Below is a small trained network, with its code and all its weights. Each question gives an input and a class and asks what happens when units are switched off, that is, made to give their printed mean instead of their output.

import numpy as np


def w(rows, s, z=0):
    codes = np.array(rows[::2]) - 128.0
    scale = np.full(codes.shape[1], s)
    scale[-1] = z or s
    return codes * scale


def f(y):
    return np.maximum(y, 0)


def log_softmax(a):
    a = a - a.max(-1, keepdims=True)
    return a - np.log(np.exp(a).sum(-1, keepdims=True))


def net(x, mask):
    res = np.array(x, float).reshape(1, 8) / 4 @ E
    y = f(res @ A[0][:, :-1].T + A[0][:, -1])
    res = res + np.where(mask, y, B[0][:, -1]) @ B[0][:, :-1]
    return log_softmax(res[-1] @ U[:, :-1].T + U[:, -1])


A, B = {}, {}
E = w([
[92,216,23,155,139],'x0',
[77,192,196,80,128],'x1',
[163,191,119,90,106],'x2',
[2,182,156,149,167],'x3',
[163,210,91,75,89],'x4',
[192,159,185,74,205],'x5',
[170,152,175,166,72],'x6',
[148,100,70,58,152],'x7',
],0.0069)
A[0] = w([
[146,101,166,95,127,167],'N1',
[209,134,158,147,112,252],'N2',
[185,114,214,47,118,144],'N3',
[148,96,79,109,154,146],'N4',
[181,149,36,107,97,216],'N5',
[109,90,131,145,146,96],'N6',
[164,114,206,73,129,122],'N7',
[152,162,99,189,89,162],'N8',
[17,164,113,148,59,109],'N9',
[82,42,119,184,143,182],'N10',
[155,148,10,42,147,91],'N11',
[60,246,187,122,207,156],'N12',
[194,146,106,163,97,56],'N13',
[136,52,112,137,141,159],'N14',
[100,145,153,128,175,29],'N15',
],0.014,0.0028)
B[0] = w([
[102,132,162,149,125,173],'N1',
[146,141,171,170,83,202],'N2',
[45,161,197,163,127,216],'N3',
[102,136,126,125,171,168],'N4',
[162,215,111,122,164,209],'N5',
[129,106,126,134,158,157],'N6',
[69,141,196,147,126,198],'N7',
[169,133,113,158,82,178],'N8',
[50,127,51,133,55,216],'N9',
[124,68,99,155,187,211],'N10',
[94,197,93,84,193,216],'N11',
[183,72,147,2,106,253],'N12',
[179,149,136,167,104,171],'N13',
[161,104,134,157,171,181],'N14',
[162,111,132,106,142,160],'N15',
],0.032,0.012)
U = w([
[154,1,124,164,220,139],'0',
[244,154,135,189,85,174],'1',
[179,59,159,20,113,188],'2',
[110,85,59,116,54,1],'3',
[157,209,88,83,190,167],'4',
[104,111,234,148,115,83],'5',
],0.0065,0.0013)

Each question gives the input, the list of numbers given to net, and the class t.
The units are the neurons (one row each of A and B). Each row of codes is followed by its name. A weight is (code - 128) times the scale printed after its matrix; where a second scale follows, it is the last column's (A, B and U).
mask holds one flag per neuron, in row order. A switched-off neuron (its flag False) gives its mean, the last column of its row in B, instead of its output. The means were averaged over made-up inputs and are rounded, as every weight is.
A unit's drop is (log p(t) with every unit on - log p(t) with that unit switched off) / (log p(t) with every unit on - log p(t) with every unit switched off).
unit that matters most: the unit with the biggest drop
k most important neurons: the k neurons with the biggest drops, biggest first
drop when u is switched off: that unit's drop, to one decimal
input [2,1,-4,-1,-1,-3,4,3], class 0: 2 most important neurons -> (N12, N11)
input [3,6,0,-2,-2,-1,7,-1], class 3: unit that matters most -> N5
input [2,-8,-1,6,1,7,6,-4], class 2: 2 most important neurons -> (N12, N5)
input [-3,3,-2,2,1,-3,2,4], class 3: 2 most important neurons -> (N12, N3)
input [-2,0,2,1,-6,5,-3,-8], class 2: 2 most important neurons -> (N12, N15)
input [-8,-7,-7,-4,6,-4,-8,5], class 0: 2 most important neurons -> (N14, N10)
input [5,-7,0,0,3,-7,-4,-7], class 3: 2 most important neurons -> (N9, N8)
input [1,-8,4,-4,-5,-5,-5,4], class 4: 2 most important neurons -> (N5, N11)
input [6,5,1,5,-6,-1,0,-2], class 2: drop when N12 is switched off -> 2.1
input [-4,8,4,7,-3,0,-5,-7], class 2: drop when N12 is switched off -> 0.9
input [6,-8,5,7,-5,-8,-5,2], class 3: drop when N9 is switched off -> 4.7
